Below are the code and all the weights of a small trained network. Each question names an input and a class and asks about switching units off, where a switched-off unit gives its printed mean instead of its output.

import numpy as np


def w(rows, s, z=0):
    codes = np.array(rows[::2]) - 128.0
    scale = np.full(codes.shape[1], s)
    scale[-1] = z or s
    return codes * scale


def f(y):
    return np.maximum(y, 0)


def log_softmax(a):
    a = a - a.max(-1, keepdims=True)
    return a - np.log(np.exp(a).sum(-1, keepdims=True))


def net(x, mask):
    res = np.array(x, float).reshape(1, 7) / 4 @ E
    y = f(res @ A[0][:, :-1].T + A[0][:, -1])
    res = res + np.where(mask, y, B[0][:, -1]) @ B[0][:, :-1]
    return log_softmax(res[-1] @ U[:, :-1].T + U[:, -1])


A, B = {}, {}
E = w([
[22,100,43,118,203,199,120,76,58,58,97],'x0',
[144,240,161,174,158,204,158,67,105,223,204],'x1',
[59,42,135,222,120,218,203,161,126,118,156],'x2',
[222,96,90,181,237,103,23,165,83,206,150],'x3',
[124,172,154,91,210,195,114,205,222,67,119],'x4',
[168,229,21,183,94,134,163,205,69,99,104],'x5',
[120,110,127,185,91,165,50,116,192,76,253],'x6',
],0.0053)
A[0] = w([
[163,60,202,102,123,54,74,66,143,210,156,151],'N0',
[147,28,181,136,115,67,70,80,137,189,168,137],'N1',
[82,130,50,177,124,173,84,77,81,70,208,62],'N2',
[118,190,206,165,89,182,180,116,194,167,208,144],'N3',
[53,85,122,105,106,138,173,172,171,5,67,239],'N4',
[179,237,111,65,154,70,114,111,88,165,68,177],'N5',
[194,167,106,143,82,63,163,126,45,192,84,123],'N6',
[127,204,179,180,95,197,227,122,156,184,183,165],'N7',
[146,134,141,70,111,90,69,150,209,101,129,210],'N8',
[153,51,165,109,97,83,84,166,194,97,132,249],'N9',
[26,80,150,94,120,157,236,109,127,63,30,116],'N10',
[142,191,153,29,153,99,70,126,189,104,95,160],'N11',
[164,138,128,92,81,78,89,213,208,43,120,134],'N12',
[17,121,70,154,114,173,139,76,99,57,165,196],'N13',
[194,137,141,93,220,126,56,154,134,192,109,229],'N14',
[162,157,85,180,63,65,196,135,16,181,76,94],'N15',
[184,94,94,174,223,183,97,193,96,168,112,125],'N16',
[165,156,93,185,54,68,192,132,27,187,85,112],'N17',
[41,105,90,131,132,180,165,93,75,73,110,205],'N18',
[200,237,100,91,123,53,137,121,80,193,78,225],'N19',
[25,77,139,97,141,162,239,90,91,103,35,105],'N20',
[111,189,186,185,97,204,181,119,185,147,208,142],'N21',
[108,164,200,162,89,186,181,129,196,146,213,177],'N22',
[131,119,41,188,181,185,64,134,92,106,205,162],'N23',
[132,108,129,119,66,92,105,218,205,33,136,112],'N24',
[82,84,111,112,96,118,146,185,183,3,93,180],'N25',
[124,16,202,129,107,76,69,72,158,182,175,123],'N26',
[117,136,39,179,170,176,62,110,75,91,191,100],'N27',
[164,87,60,204,214,192,96,177,60,153,140,162],'N28',
[112,103,120,106,61,108,130,199,196,12,111,108],'N29',
[131,163,204,169,111,179,132,105,188,172,237,194],'N30',
[21,116,53,151,131,185,143,86,81,48,133,186],'N31',
],0.0054,0.0021)
B[0] = w([
[123,66,190,109,122,20,71,92,129,122,164,209],'N0',
[86,43,182,139,90,39,80,98,109,136,199,201],'N1',
[60,186,86,152,61,183,52,76,34,124,199,186],'N2',
[207,154,196,79,165,188,207,89,136,203,185,205],'N3',
[87,84,105,136,96,204,209,113,153,67,74,254],'N4',
[190,205,112,52,152,56,78,158,163,88,54,214],'N5',
[209,143,75,93,57,33,153,200,141,132,121,200],'N6',
[196,171,154,73,128,188,209,127,107,211,162,210],'N7',
[162,126,151,160,142,110,114,73,201,73,130,191],'N8',
[117,74,153,192,122,103,148,89,189,87,150,210],'N9',
[69,52,132,71,154,194,223,157,108,93,37,243],'N10',
[167,183,177,106,186,108,79,72,186,66,80,194],'N11',
[174,158,110,187,126,133,143,90,221,57,119,201],'N12',
[79,151,109,100,55,212,108,82,55,114,128,226],'N13',
[130,132,172,154,225,71,56,166,172,140,98,210],'N14',
[183,135,43,93,3,60,200,207,103,166,138,205],'N15',
[90,111,97,213,219,115,97,228,146,180,117,197],'N16',
[188,133,61,96,11,67,188,199,115,163,158,205],'N17',
[46,125,109,79,98,197,118,139,40,114,102,222],'N18',
[217,190,108,65,115,62,107,159,155,121,88,226],'N19',
[54,45,131,35,159,173,208,202,55,121,34,234],'N20',
[188,176,184,93,176,222,194,96,110,216,181,203],'N21',
[179,147,191,113,166,213,212,89,143,189,175,207],'N22',
[85,171,94,191,147,154,57,137,81,148,189,205],'N23',
[159,127,102,217,103,168,188,68,224,58,139,202],'N24',
[96,97,94,161,86,211,197,96,173,54,99,231],'N25',
[85,31,211,124,72,57,101,59,100,133,201,206],'N26',
[81,175,96,167,129,145,59,122,77,122,164,190],'N27',
[84,126,75,205,177,122,93,207,117,171,145,211],'N28',
[134,120,91,192,87,195,210,74,201,41,116,212],'N29',
[156,119,204,113,152,148,161,94,121,195,199,214],'N30',
[45,145,101,102,84,200,101,105,45,91,116,232],'N31',
],0.0054,0.0065)
U = w([
[45,48,116,41,121,180,202,155,75,106,13,77],'0',
[114,116,101,227,226,105,69,216,137,179,127,209],'1',
[182,172,206,91,150,198,196,85,133,234,190,156],'2',
[62,181,66,161,81,175,45,89,49,122,187,24],'3',
[198,166,37,82,35,44,167,204,119,162,107,132],'4',
[136,115,103,218,92,165,180,68,231,37,109,99],'5',
[162,215,166,39,195,78,42,95,168,86,46,75],'6',
[108,3,203,132,91,39,77,65,133,142,184,254],'7',
],0.0062,0.0008)

Each question gives the input, the list of numbers given to net, and the class t.
The units are the neurons (one row each of A and B). Each row of codes is followed by its name. A weight is (code - 128) times the scale printed after its matrix; where a second scale follows, it is the last column's (A, B and U).
mask holds one flag per neuron, in row order. A switched-off neuron (its flag False) gives its mean, the last column of its row in B, instead of its output. The means were averaged over made-up inputs and are rounded, as every weight is.
A unit's drop is (log p(t) with every unit on - log p(t) with that unit switched off) / (log p(t) with every unit on - log p(t) with every unit switched off).
The circuit of an input: a set's keep is (log p(t) with only the set's units on - log p(t) with every unit switched off) / (log p(t) with every unit on - log p(t) with every unit switched off). Starting from the 12 units with the biggest drops (on a tie, the unit counted first), units are removed one at a time, each time the one whose removal leaves the highest keep (on an exact tie, the one counted first), for as long as the keep stays at least 0.8.
circuit, biggest first: the units of the circuit, biggest drop first
unit that matters most: the unit with the biggest drop
k most important neurons: the k neurons with the biggest drops, biggest first
drop when u is switched off: that unit's drop, to one decimal
input [6,-2,-2,1,-7,4,-1], class 4: unit that matters most : N15
input [3,-5,3,8,1,-6,-7], class 1: circuit, biggest first : [N16, N28, N14]
input [-4,0,-3,-8,-8,-4,-1], class 7: circuit, biggest first : [N26, N0]
input [3,2,0,8,1,4,4], class 1: circuit, biggest first : [N16, N28]
input [-3,6,0,3,-3,-6,-4], class 7: circuit, biggest first : [N0, N1]
input [0,2,-8,5,1,-6,-1], class 6: circuit, biggest first : [N5, N11]
input [6,-5,-4,3,3,0,7], class 3: circuit, biggest first : [N2, N23]
input [1,5,0,5,-2,6,0], class 4: circuit, biggest first : [N15, N17]
input [-8,7,-6,4,8,6,-1], class 6: circuit, biggest first : [N5, N14]
input [-7,1,-5,6,4,-7,-5], class 6: 2 most important neurons : [N5, N11]
input [-8,3,-4,-4,7,5,-6], class 6: circuit, biggest first : [N11, N5]
input [0,-5,-5,-1,7,-5,-7], class 6: 3 most important neurons : [N11, N5, N14]
input [-8,-7,-2,5,6,-3,3], class 5: 2 most important neurons : [N12, N24]
input [6,-8,-8,-3,-5,8,-8], class 4: circuit, biggest first : [N15]
input [4,6,-1,-4,1,2,8], class 2: 2 most important neurons : [N21, N3]
input [3,2,-5,5,-7,-7,-5], class 7: drop when N1 is switched off : 0.2
input [3,-2,-5,4,-1,1,2], class 1: drop when N23 is switched off : 0.1
input [2,4,4,-1,3,-1,4], class 2: drop when N11 is switched off : 0.0
